Here is a tiny trained network, its code and every weight. The questions are about switching its units off for an input and a target symbol, where a switched-off unit gives its printed mean instead of its output.

import numpy as np


def w(rows, s, z=0):
    codes = np.array(rows[::2]) - 128.0
    scale = np.full(codes.shape[1], s)
    scale[-1] = z or s
    return codes * scale


def f(y):
    return np.maximum(y, 0)


def softmax(a):
    e = np.exp(a - a.max(-1, keepdims=True))
    return e / e.sum(-1, keepdims=True)


def log_softmax(a):
    a = a - a.max(-1, keepdims=True)
    return a - np.log(np.exp(a).sum(-1, keepdims=True))


def net(x, mask):
    ids = ['αβδεζηθλμξπτ'.index(c) for c in x.split()]
    T = len(ids)
    res = E[ids] + P[:T]
    u = 0
    for l in range(2):
        r = res
        for j in range(2):
            rows = slice(2 * j, 2 * j + 2)
            q, k, v = (r @ M[l][rows].T for M in (Q, K, V))
            z = softmax(np.where(np.tri(T) > 0, q @ k.T / 2**0.5, -1e9)) @ v
            o = O[l][rows]
            res = res + np.where(mask[u + j], z, o[:, -1]) @ o[:, :-1]
        u += 2
        y = f(res @ A[l][:, :-1].T + A[l][:, -1])
        res = res + np.where(mask[u : u + 4], y, B[l][:, -1]) @ B[l][:, :-1]
        u += 4
    return log_softmax(res[-1] @ U[:, :-1].T + U[:, -1])


Q, K, V, O, A, B = {}, {}, {}, {}, {}, {}
E = w([
[155,117,152,202,157],'α',
[147,111,89,110,99],'β',
[83,69,84,54,129],'δ',
[92,78,138,126,177],'ε',
[128,95,74,160,108],'ζ',
[107,90,152,93,168],'η',
[81,63,73,110,130],'θ',
[170,125,101,186,105],'λ',
[134,116,174,74,166],'μ',
[9,187,221,164,25],'ξ',
[146,106,91,208,120],'π',
[175,133,171,167,146],'τ',
],0.014)
P = w([
[208,36,139,73,147],'0',
[196,41,130,89,147],'1',
[181,58,136,102,141],'2',
[162,69,144,112,134],'3',
[147,80,152,120,125],'4',
[130,90,159,127,118],'5',
[115,101,164,135,112],'6',
[99,111,169,143,108],'7',
[82,123,176,151,105],'8',
[68,131,183,158,97],'9',
[52,142,187,161,92],'10',
[36,153,191,170,89],'11',
[20,164,194,173,84],'12',
[1,170,199,175,80],'13',
],0.0072)
Q[0] = w([
[120,176,114,94,183],'L0H0',
[134,255,23,105,190],'L0H0',
[118,201,43,127,231],'L0H1',
[140,234,48,116,213],'L0H1',
],0.023)
K[0] = w([
[170,82,105,105,159],'L0H0',
[235,5,123,131,179],'L0H0',
[220,39,117,111,137],'L0H1',
[215,17,128,117,152],'L0H1',
],0.025)
V[0] = w([
[112,157,189,147,215],'L0H0',
[68,132,164,150,72],'L0H0',
[90,65,133,247,177],'L0H1',
[51,105,119,137,221],'L0H1',
],0.012)
O[0] = w([
[111,119,77,119,97,124],'L0H0',
[132,254,117,38,114,255],'L0H0',
[100,131,39,128,251,174],'L0H1',
[142,142,48,229,214,132],'L0H1',
],0.0077,0.0084)
A[0] = w([
[4,77,195,207,126,159],'L0N0',
[144,148,141,194,107,98],'L0N1',
[45,88,141,228,76,217],'L0N2',
[110,125,126,147,134,255],'L0N3',
],0.018,0.01)
B[0] = w([
[27,112,211,185,36,205],'L0N0',
[177,159,129,157,128,132],'L0N1',
[215,130,136,3,57,206],'L0N2',
[208,156,85,113,245,254],'L0N3',
],0.015,0.0091)
Q[1] = w([
[126,147,171,79,134],'L1H0',
[146,145,155,165,94],'L1H0',
[68,74,93,103,145],'L1H1',
[136,158,252,105,210],'L1H1',
],0.018)
K[1] = w([
[91,255,212,22,191],'L1H0',
[165,26,188,89,181],'L1H0',
[154,102,216,43,213],'L1H1',
[79,241,101,77,115],'L1H1',
],0.019)
V[1] = w([
[4,90,114,56,174],'L1H0',
[111,113,112,42,48],'L1H0',
[118,133,1,79,113],'L1H1',
[239,198,151,215,80],'L1H1',
],0.018)
O[1] = w([
[220,109,69,115,90,107],'L1H0',
[116,120,157,179,158,248],'L1H0',
[96,33,213,181,123,185],'L1H1',
[151,45,23,137,12,142],'L1H1',
],0.011,0.012)
A[1] = w([
[96,76,70,243,205,66],'L1N0',
[126,77,38,194,254,132],'L1N1',
[130,140,153,46,100,7],'L1N2',
[23,84,81,46,161,90],'L1N3',
],0.022,0.014)
B[1] = w([
[152,64,61,111,113,193],'L1N0',
[50,196,93,138,111,253],'L1N1',
[138,43,70,155,7,160],'L1N2',
[202,174,119,167,109,205],'L1N3',
],0.019,0.0059)
U = w([
[147,180,123,193,135,7],'α',
[93,102,198,158,72,131],'β',
[147,131,175,132,166,108],'δ',
[99,164,111,69,119,50],'ε',
[100,89,118,122,139,194],'ζ',
[154,123,97,6,170,254],'η',
[72,131,149,154,130,124],'θ',
[155,117,144,195,107,91],'λ',
[116,123,148,44,53,101],'μ',
[111,166,175,117,53,122],'ξ',
[118,139,100,143,107,76],'π',
[207,169,148,144,125,80],'τ',
],0.018,0.0079)

Each question gives the input, a string of symbols that net reads in full, and the target symbol t.
The units are the heads (2 rows each of Q, K, V and O) and the neurons (one row each of A and B). Each row of codes is followed by its name. A weight is (code - 128) times the scale printed after its matrix; where a second scale follows, it is the last column's (O, A, B and U).
mask holds one flag per unit, layer by layer, with each layer's heads first. A switched-off unit (its flag False) gives its mean, the last column of its rows in O or B, instead of its output. The means were averaged over made-up inputs and are rounded, as every weight is.
A unit's drop is (log p(t) with every unit on - log p(t) with that unit switched off) / (log p(t) with every unit on - log p(t) with every unit switched off).
The circuit of an input: a set's keep is (log p(t) with only the set's units on - log p(t) with every unit switched off) / (log p(t) with every unit on - log p(t) with every unit switched off). Starting from all 12 units, units are removed one at a time, each time the one whose removal leaves the highest keep (on an exact tie, the one counted first), for as long as the keep stays at least 0.8.
units of the circuit, in order: the units of the circuit, biggest drop first
top k neurons in layer l: the k neurons of layer l with the biggest drops, biggest first
heads that matter: for each layer, one digit per head in row order, 1 if its drop is at least 0.15 and else 0, layers parted by /
input η ε λ α ε η α η ξ π η α ε, target ε: units of the circuit, in order => L0N2, L0H0, L0N0, L1N1
input η τ δ θ θ α η θ ξ π, target π: heads that matter => 10 / 11
input α α α η θ α ε λ δ ξ θ δ τ, target τ: units of the circuit, in order => L1H0, L1N1
input ζ τ μ, target τ: heads that matter => 11 / 11
input μ η η π β η α η μ α η τ η, target τ: units of the circuit, in order => L1H0, L0H1, L1N3
input τ α β ε η η ε λ η θ, target η: units of the circuit, in order => L0N2, L1H0
input β τ μ τ δ θ μ ε, target μ: heads that matter => 10 / 11
input μ τ δ, target τ: units of the circuit, in order => L1N3
input τ β θ η, target θ: heads that matter => 11 / 01
input π δ θ π β α, target β: units of the circuit, in order => L0H0, L0N2, L1H0
input α η θ α λ τ τ η, target τ: heads that matter => 10 / 10
input τ δ η α π θ, target π: heads that matter => 11 / 01
input π β ζ θ δ τ β δ η η, target η: heads that matter => 11 / 11
input ε θ λ λ, target λ: units of the circuit, in order => L1H1
input η μ η τ ε τ β δ β δ, target β: units of the circuit, in order => L0H0, L0N0
input δ θ δ η μ β π δ η η λ η, target λ: top 3 neurons in layer 0 => L0N0, L0N2, L0N1
input η η η π, target η: units of the circuit, in order => L0H0, L0N2
input π θ ε ξ α τ λ β, target β: units of the circuit, in order => L0H0, L0N3, L1H1, L1H0
input β λ μ η ζ δ μ η, target μ: units of the circuit, in order => L0H0, L0N2, L1N2, L1H0
input δ η α ζ η β π, target β: heads that matter => 10 / 11
input τ λ π η ε β λ η τ η δ α δ τ, target δ: heads that matter => 00 / 11
